Below is a small trained network, with its code and all its weights. Each question gives an input and a target symbol and asks what happens when units are switched off, that is, made to give their printed mean instead of their output.

import numpy as np


def w(rows, s, z=0):
    codes = np.array(rows[::2]) - 128.0
    scale = np.full(codes.shape[1], s)
    scale[-1] = z or s
    return codes * scale


def norm(h):
    return h / np.sqrt((h * h).mean(-1, keepdims=True) + 1e-5)


def f(y):
    return np.maximum(y, 0)


def softmax(a):
    e = np.exp(a - a.max(-1, keepdims=True))
    return e / e.sum(-1, keepdims=True)


def log_softmax(a):
    a = a - a.max(-1, keepdims=True)
    return a - np.log(np.exp(a).sum(-1, keepdims=True))


def net(x, mask):
    ids = ['ΓΔΛΞΣΩβεζηθτψ'.index(c) for c in x.split()]
    T = len(ids)
    res = E[ids] + P[:T]
    q, k, v = (norm(res) @ M[0].T for M in (Q, K, V))
    z = softmax(np.where(np.tri(T) > 0, q @ k.T / 2**0.5, -1e9)) @ v
    res = res + np.where(mask[0], z, O[0][:, -1]) @ O[0][:, :-1]
    y = f(norm(res) @ A[0][:, :-1].T + A[0][:, -1])
    res = res + np.where(mask[1:9], y, B[0][:, -1]) @ B[0][:, :-1]
    return log_softmax(norm(res)[-1] @ U[:, :-1].T + U[:, -1])


Q, K, V, O, A, B = {}, {}, {}, {}, {}, {}
E = w([
[178,173,78,202,100,72],'Γ',
[107,118,110,137,108,94],'Δ',
[139,254,134,142,142,182],'Λ',
[190,130,108,149,104,171],'Ξ',
[130,124,134,142,106,98],'Σ',
[123,133,171,164,212,94],'Ω',
[116,79,110,129,78,155],'β',
[128,68,94,176,167,154],'ε',
[124,142,149,140,88,103],'ζ',
[93,143,81,144,125,112],'η',
[113,149,112,116,108,112],'θ',
[90,137,101,108,121,139],'τ',
[135,158,111,124,110,114],'ψ',
],0.023)
P = w([
[194,147,92,2,216,69],'0',
[146,168,101,89,168,84],'1',
[128,179,109,140,148,103],'2',
[117,183,105,169,148,124],'3',
[105,188,88,184,152,140],'4',
[96,184,81,202,148,142],'5',
[98,186,76,215,150,152],'6',
[95,178,75,229,163,161],'7',
[89,175,69,240,158,167],'8',
[89,171,77,238,170,177],'9',
[83,166,77,245,166,167],'10',
[81,166,68,243,171,170],'11',
[87,165,76,246,165,152],'12',
],0.0042)
Q[0] = w([
[79,135,54,236,9,169],'h0',
[103,143,135,137,127,132],'h0',
],0.014)
K[0] = w([
[133,36,136,254,178,228],'h0',
[100,154,137,151,159,153],'h0',
],0.0097)
V[0] = w([
[152,64,79,134,27,183],'h0',
[1,110,137,106,117,39],'h0',
],0.0069)
O[0] = w([
[169,114,62,1,116,31,227],'h0',
[123,103,165,125,14,128,2],'h0',
],0.0089,0.0033)
A[0] = w([
[73,134,174,96,65,119,54],'n0',
[97,71,179,59,105,198,60],'n1',
[7,97,129,121,69,150,171],'n2',
[171,71,189,241,53,122,141],'n3',
[120,150,255,140,108,149,82],'n4',
[148,144,46,169,160,82,60],'n5',
[163,28,116,116,68,185,179],'n6',
[36,163,151,130,78,70,3],'n7',
],0.0084,0.0046)
B[0] = w([
[181,53,170,133,163,182,149],'n0',
[37,136,174,93,108,208,135],'n1',
[134,176,98,209,145,122,207],'n2',
[140,189,126,111,222,91,186],'n3',
[1,56,58,174,37,144,159],'n4',
[127,35,196,142,97,151,253],'n5',
[76,126,225,17,135,171,174],'n6',
[216,77,121,48,136,166,165],'n7',
],0.0074,0.0056)
U = w([
[173,167,73,195,131,71,125],'Γ',
[189,124,206,99,107,106,99],'Δ',
[80,219,104,143,156,118,228],'Λ',
[178,80,94,106,252,142,144],'Ξ',
[78,151,226,149,204,83,92],'Σ',
[49,134,147,216,162,94,142],'Ω',
[68,100,97,51,67,104,136],'β',
[109,42,82,167,122,128,144],'ε',
[101,79,210,196,53,100,109],'ζ',
[190,136,74,242,120,123,2],'η',
[218,122,112,142,109,212,36],'θ',
[60,140,167,83,110,205,113],'τ',
[178,235,138,143,146,144,66],'ψ',
],0.014,0.0087)

Each question gives the input, a string of symbols that net reads in full, and the target symbol t.
The units are the heads (2 rows each of Q, K, V and O) and the neurons (one row each of A and B). Each row of codes is followed by its name. A weight is (code - 128) times the scale printed after its matrix; where a second scale follows, it is the last column's (O, A, B and U).
mask holds one flag per unit, heads first, then neurons. A switched-off unit (its flag False) gives its mean, the last column of its rows in O or B, instead of its output. The means were averaged over made-up inputs and are rounded, as every weight is.
A unit's drop is (log p(t) with every unit on - log p(t) with that unit switched off) / (log p(t) with every unit on - log p(t) with every unit switched off).
The circuit of an input: a set's keep is (log p(t) with only the set's units on - log p(t) with every unit switched off) / (log p(t) with every unit on - log p(t) with every unit switched off). Starting from all 9 units, units are removed one at a time, each time the one whose removal leaves the highest keep (on an exact tie, the one counted first), for as long as the keep stays at least 0.8.
circuit, biggest first: the units of the circuit, biggest drop first
most important unit: the unit with the biggest drop
k most important neurons: the k neurons with the biggest drops, biggest first
drop of u: that unit's drop, to one decimal
input η β ε Ξ Σ η ψ β β ε Ω, target Ω: circuit, biggest first => [h0, n4]
input ε Ξ τ ζ ψ Γ τ β τ θ, target β: most important unit => n2
input ε τ τ τ ψ, target Γ: circuit, biggest first => [n6, n5]
input Σ Σ Σ β τ ζ Γ ζ Δ η Γ Ξ β, target β: circuit, biggest first => [h0, n6]
input ζ Λ ζ, target Λ: 2 most important neurons => [n5, n3]
input ζ Σ ζ η, target η: circuit, biggest first => [h0, n7, n2]
input η τ Σ Σ, target Σ: 3 most important neurons => [n3, n6, n0]
input Λ η η ψ Γ θ, target Γ: circuit, biggest first => [h0, n2, n6, n7]
input θ τ Σ, target Σ: 3 most important neurons => [n3, n6, n5]
input Λ Σ Σ, target Λ: circuit, biggest first => [h0, n3, n5]
input Λ Σ Λ ζ τ ψ ζ, target Λ: 2 most important neurons => [n3, n5]
input ε Ξ τ Δ ζ ψ, target Γ: 3 most important neurons => [n6, n5, n4]
input θ ζ Δ, target Δ: 2 most important neurons => [n7, n3]
input ζ Ξ θ ζ ζ η Δ τ ε τ Λ β, target τ: most important unit => n6
input Λ η ψ ζ ε Σ Σ Ξ ζ ζ, target Δ: 3 most important neurons => [n7, n4, n2]
input ζ θ τ, target τ: 2 most important neurons => [n6, n1]
input ζ ψ β τ τ Σ, target β: drop of h0 => 0.9
input Σ τ τ Λ Σ Σ ζ β Ξ, target Ξ: drop of h0 => 0.7
input β τ η, target β: drop of h0 => 0.9
input θ τ ψ Δ τ τ τ θ, target θ: drop of n1 => 0.0
input Ω Λ τ θ Ξ Δ ψ Λ Ω β τ ψ, target β: most important neuron => [n2]
input ψ ψ Γ ζ, target Γ: 2 most important neurons => [n5, n3]
